Below is a small trained network, with its code and all its weights. Each question gives an input and a target symbol and asks what happens when units are switched off, that is, made to give their printed mean instead of their output.

import numpy as np


def w(rows, s, z=0):
    codes = np.array(rows[::2]) - 128.0
    scale = np.full(codes.shape[1], s)
    scale[-1] = z or s
    return codes * scale


def f(y):
    return y / 2 * (1 + np.tanh(0.7978845608 * (y + 0.044715 * y**3)))


def softmax(a):
    e = np.exp(a - a.max(-1, keepdims=True))
    return e / e.sum(-1, keepdims=True)


def log_softmax(a):
    a = a - a.max(-1, keepdims=True)
    return a - np.log(np.exp(a).sum(-1, keepdims=True))


def net(x, mask):
    ids = ['ΓΘΞΠΨαβδεζηλμτφω'.index(c) for c in x.split()]
    T = len(ids)
    res = E[ids] + P[:T]
    q, k, v = (res @ M[0].T for M in (Q, K, V))
    z = softmax(np.where(np.tri(T) > 0, q @ k.T / 2**0.5, -1e9)) @ v
    res = res + np.where(mask[0], z, O[0][:, -1]) @ O[0][:, :-1]
    y = f(res @ A[0][:, :-1].T + A[0][:, -1])
    res = res + np.where(mask[1:25], y, B[0][:, -1]) @ B[0][:, :-1]
    return log_softmax(res[-1] @ U[:, :-1].T + U[:, -1])


Q, K, V, O, A, B = {}, {}, {}, {}, {}, {}
E = w([
[113,96,94],'Γ',
[201,84,194],'Θ',
[124,129,224],'Ξ',
[114,103,123],'Π',
[93,136,39],'Ψ',
[142,138,124],'α',
[109,106,103],'β',
[121,135,145],'δ',
[134,95,169],'ε',
[67,108,148],'ζ',
[33,84,228],'η',
[151,242,95],'λ',
[136,119,156],'μ',
[152,131,75],'τ',
[113,145,49],'φ',
[251,175,144],'ω',
],0.019)
P = w([
[101,180,104],'0',
[97,192,176],'1',
[130,113,77],'2',
[119,221,97],'3',
[132,92,105],'4',
[88,205,201],'5',
[161,117,54],'6',
[179,249,67],'7',
[133,100,96],'8',
[85,215,206],'9',
[136,102,129],'10',
[122,254,79],'11',
],0.0091)
Q[0] = w([
[254,148,205],'H0',
[100,35,122],'H0',
],0.0063)
K[0] = w([
[66,78,80],'H0',
[251,149,87],'H0',
],0.012)
V[0] = w([
[255,129,190],'H0',
[149,207,83],'H0',
],0.01)
O[0] = w([
[233,96,197,3],'H0',
[205,255,34,142],'H0',
],0.0092,0.0039)
A[0] = w([
[89,191,149,143],'N0',
[100,130,198,105],'N1',
[134,134,157,153],'N2',
[92,128,100,117],'N3',
[127,51,84,185],'N4',
[65,37,56,93],'N5',
[89,132,136,132],'N6',
[173,152,169,187],'N7',
[164,144,88,210],'N8',
[144,171,212,232],'N9',
[46,142,189,143],'N10',
[81,47,136,106],'N11',
[21,107,91,109],'N12',
[205,51,107,223],'N13',
[182,177,99,136],'N14',
[60,16,108,69],'N15',
[169,154,13,236],'N16',
[81,146,118,100],'N17',
[96,102,203,102],'N18',
[107,168,161,127],'N19',
[155,126,104,130],'N20',
[133,116,106,136],'N21',
[167,158,122,253],'N22',
[125,255,92,165],'N23',
],0.0097,0.0031)
B[0] = w([
[180,107,19,196],'N0',
[185,151,82,172],'N1',
[110,73,99,135],'N2',
[145,254,99,168],'N3',
[127,51,166,143],'N4',
[120,237,87,185],'N5',
[230,200,71,164],'N6',
[57,137,86,139],'N7',
[58,49,117,165],'N8',
[119,44,15,178],'N9',
[192,120,151,227],'N10',
[70,177,110,165],'N11',
[154,183,154,246],'N12',
[37,2,60,144],'N13',
[218,103,172,161],'N14',
[35,199,125,175],'N15',
[132,107,137,244],'N16',
[80,110,140,177],'N17',
[84,190,100,180],'N18',
[154,131,46,158],'N19',
[214,128,205,131],'N20',
[204,139,230,131],'N21',
[152,83,231,158],'N22',
[142,49,131,254],'N23',
],0.004,0.0085)
U = w([
[112,137,113,57],'Γ',
[63,7,136,210],'Θ',
[153,149,209,103],'Ξ',
[119,136,121,161],'Π',
[123,151,82,107],'Ψ',
[118,116,131,220],'α',
[136,146,124,5],'β',
[180,157,122,35],'δ',
[82,89,177,43],'ε',
[145,198,148,11],'ζ',
[79,169,161,170],'η',
[179,155,122,254],'λ',
[143,140,172,89],'μ',
[166,156,141,47],'τ',
[119,125,96,29],'φ',
[181,62,186,135],'ω',
],0.014,0.0063)

Each question gives the input, a string of symbols that net reads in full, and the target symbol t.
The units are the heads (2 rows each of Q, K, V and O) and the neurons (one row each of A and B). Each row of codes is followed by its name. A weight is (code - 128) times the scale printed after its matrix; where a second scale follows, it is the last column's (O, A, B and U).
mask holds one flag per unit, heads first, then neurons. A switched-off unit (its flag False) gives its mean, the last column of its rows in O or B, instead of its output. The means were averaged over made-up inputs and are rounded, as every weight is.
A unit's drop is (log p(t) with every unit on - log p(t) with that unit switched off) / (log p(t) with every unit on - log p(t) with every unit switched off).
The circuit of an input: a set's keep is (log p(t) with only the set's units on - log p(t) with every unit switched off) / (log p(t) with every unit on - log p(t) with every unit switched off). Starting from the 12 units with the biggest drops (on a tie, the unit counted first), units are removed one at a time, each time the one whose removal leaves the highest keep (on an exact tie, the one counted first), for as long as the keep stays at least 0.8.
units of the circuit, in order: the units of the circuit, biggest drop first
k most important neurons: the k neurons with the biggest drops, biggest first
drop when u is switched off: that unit's drop, to one decimal
input Θ Ψ η Π φ Π β, target Θ: units of the circuit, in order => (H0; N13; N4)
input η Θ Γ, target Θ: units of the circuit, in order => (H0; N13)
input η Ψ ζ ε Π Ξ η Ξ η Θ β, target Θ: units of the circuit, in order => (H0; N13)
input η Θ μ β Ψ, target Θ: units of the circuit, in order => (H0; N13)
input α Θ Π Θ η η Π δ Π, target Θ: units of the circuit, in order => (H0; N13; N12)
input Ψ μ λ η ε ε ω Γ η, target ω: units of the circuit, in order => (H0)
input Ψ λ Π φ, target λ: units of the circuit, in order => (H0; N14)
input Γ Π Π η τ β η δ η, target η: units of the circuit, in order => (N23; N15)
input μ η μ δ Γ η η Ξ Γ Θ ε, target Θ: 3 most important neurons => (N13; N12; N3)
input η η Ψ ε η η η η Θ ε Ψ, target Θ: 2 most important neurons => (N13; N4)
input α Ψ Θ, target Θ: 2 most important neurons => (N13; N12)
input Π Ξ Θ Π φ, target Θ: drop when N13 is switched off => 0.3
input Ψ Θ η Γ, target Θ: drop when N7 is switched off => 0.0
input Ψ ζ Π η η Ψ Ψ λ η, target λ: units of the circuit, in order => (H0)
input Γ η ω η η τ, target η: drop when N15 is switched off => 0.1
input ω β Θ η λ Θ δ, target Θ: drop when H0 is switched off => 0.5
